Here is a tiny trained network, its code and every weight. The questions are about switching its units off for an input and a class, where a switched-off unit gives its printed mean instead of its output.

import numpy as np


def w(rows, s, z=0):
    codes = np.array(rows[::2]) - 128.0
    scale = np.full(codes.shape[1], s)
    scale[-1] = z or s
    return codes * scale


def norm(h):
    return h / np.sqrt((h * h).mean(-1, keepdims=True) + 1e-5)


def f(y):
    return y / 2 * (1 + np.tanh(0.7978845608 * (y + 0.044715 * y**3)))


def log_softmax(a):
    a = a - a.max(-1, keepdims=True)
    return a - np.log(np.exp(a).sum(-1, keepdims=True))


def net(x, mask):
    res = np.array(x, float).reshape(1, 5) / 4 @ E
    u = 0
    for l in range(3):
        y = f(norm(res) @ A[l][:, :-1].T + A[l][:, -1])
        res = res + np.where(mask[u : u + 5], y, B[l][:, -1]) @ B[l][:, :-1]
        u += 5
    return log_softmax(norm(res)[-1] @ U[:, :-1].T + U[:, -1])


A, B = {}, {}
E = w([
[59,138,47,241,15],'x0',
[68,191,120,41,80],'x1',
[254,66,175,85,51],'x2',
[101,16,238,163,204],'x3',
[146,207,235,230,124],'x4',
],0.0065)
A[0] = w([
[99,147,82,116,134,6],'0.n1',
[72,189,103,41,191,173],'0.n2',
[126,112,150,165,34,114],'0.n3',
[156,166,254,108,190,14],'0.n4',
[170,102,42,64,68,71],'0.n5',
],0.0095,0.0027)
B[0] = w([
[174,114,81,98,127,122],'0.n1',
[10,75,172,102,78,252],'0.n2',
[6,70,164,91,116,220],'0.n3',
[221,148,135,107,122,250],'0.n4',
[240,152,146,24,194,236],'0.n5',
],0.012,0.0034)
A[1] = w([
[38,126,179,251,198,114],'1.n1',
[87,108,92,218,139,45],'1.n2',
[105,152,76,235,133,9],'1.n3',
[208,1,144,217,65,139],'1.n4',
[120,156,75,76,111,254],'1.n5',
],0.0076,0.0033)
B[1] = w([
[210,139,23,191,203,255],'1.n1',
[145,205,201,174,172,157],'1.n2',
[124,139,71,159,224,151],'1.n3',
[57,137,64,65,63,191],'1.n4',
[165,120,197,143,2,200],'1.n5',
],0.0075,0.0047)
A[2] = w([
[176,179,211,83,231,60],'2.n1',
[66,157,63,151,86,176],'2.n2',
[213,143,74,71,110,31],'2.n3',
[154,180,157,138,78,41],'2.n4',
[72,11,111,100,124,254],'2.n5',
],0.013,0.0019)
B[2] = w([
[187,132,91,48,50,242],'2.n1',
[158,54,168,25,169,215],'2.n2',
[254,131,124,169,154,221],'2.n3',
[52,67,54,246,159,157],'2.n4',
[64,187,114,155,41,255],'2.n5',
],0.0091,0.0062)
U = w([
[27,90,181,94,25,235],'0',
[115,139,142,192,224,3],'1',
[254,110,179,60,83,176],'2',
],0.013,0.0034)

Each question gives the input, the list of numbers given to net, and the class t.
The units are the neurons (one row each of A and B). Each row of codes is followed by its name. A weight is (code - 128) times the scale printed after its matrix; where a second scale follows, it is the last column's (A, B and U).
mask holds one flag per neuron, layer by layer. A switched-off neuron (its flag False) gives its mean, the last column of its row in B, instead of its output. The means were averaged over made-up inputs and are rounded, as every weight is.
A unit's drop is (log p(t) with every unit on - log p(t) with that unit switched off) / (log p(t) with every unit on - log p(t) with every unit switched off).
The circuit of an input: a set's keep is (log p(t) with only the set's units on - log p(t) with every unit switched off) / (log p(t) with every unit on - log p(t) with every unit switched off). Starting from the 12 units with the biggest drops (on a tie, the unit counted first), units are removed one at a time, each time the one whose removal leaves the highest keep (on an exact tie, the one counted first), for as long as the keep stays at least 0.8.
units of the circuit, in order: the units of the circuit, biggest drop first
k most important neurons: the k neurons with the biggest drops, biggest first
top k neurons in layer l: the k neurons of layer l with the biggest drops, biggest first
drop of u: that unit's drop, to one decimal
input [0,4,-7,-2,7], class 1: units of the circuit, in order	(1.n1; 2.n5)
input [-2,-2,2,-6,5], class 1: most important neuron	(2.n4)
input [8,-4,-4,3,-2], class 1: 3 most important neurons	(0.n2; 1.n1; 1.n2)
input [0,-2,2,8,0], class 0: 3 most important neurons	(1.n4; 0.n5; 2.n5)
input [-4,-1,-7,4,1], class 2: top 2 neurons in layer 0	(0.n4; 0.n3)
input [6,-3,-7,-5,-7], class 2: 3 most important neurons	(0.n3; 0.n5; 2.n2)
input [-1,-6,0,-5,3], class 1: 2 most important neurons	(0.n5; 2.n1)
input [3,-7,2,5,6], class 1: 3 most important neurons	(1.n1; 0.n2; 2.n1)
input [-8,-1,-4,-2,1], class 0: 4 most important neurons	(0.n2; 0.n5; 1.n1; 2.n3)
input [2,5,0,2,5], class 1: 3 most important neurons	(0.n5; 0.n2; 2.n1)
input [1,-5,-2,7,-4], class 1: 4 most important neurons	(1.n1; 0.n2; 0.n5; 0.n3)
input [1,4,-4,4,8], class 1: top 2 neurons in layer 2	(2.n2; 2.n3)
input [5,-1,-5,-7,-5], class 2: 4 most important neurons	(0.n5; 2.n3; 0.n3; 0.n1)
input [7,2,6,-6,6], class 0: top neuron in layer 0	(0.n3)
input [8,-2,-2,8,3], class 1: 2 most important neurons	(1.n1; 0.n2)
input [6,8,2,-3,-6], class 2: 2 most important neurons	(0.n5; 2.n3)
input [-8,6,-3,-5,4], class 0: top 2 neurons in layer 0	(0.n2; 0.n5)
input [6,-1,-6,8,-5], class 1: top 2 neurons in layer 1	(1.n1; 1.n2)
input [-2,2,-5,4,4], class 2: 2 most important neurons	(0.n4; 2.n1)
input [-7,5,-7,-4,-2], class 0: units of the circuit, in order	(0.n2)
input [-8,2,-6,-7,-1], class 0: drop of 0.n2	2.0
input [-6,6,-2,-7,-1], class 0: drop of 0.n2	2.6
input [1,-8,4,7,-8], class 0: drop of 0.n1	0.0
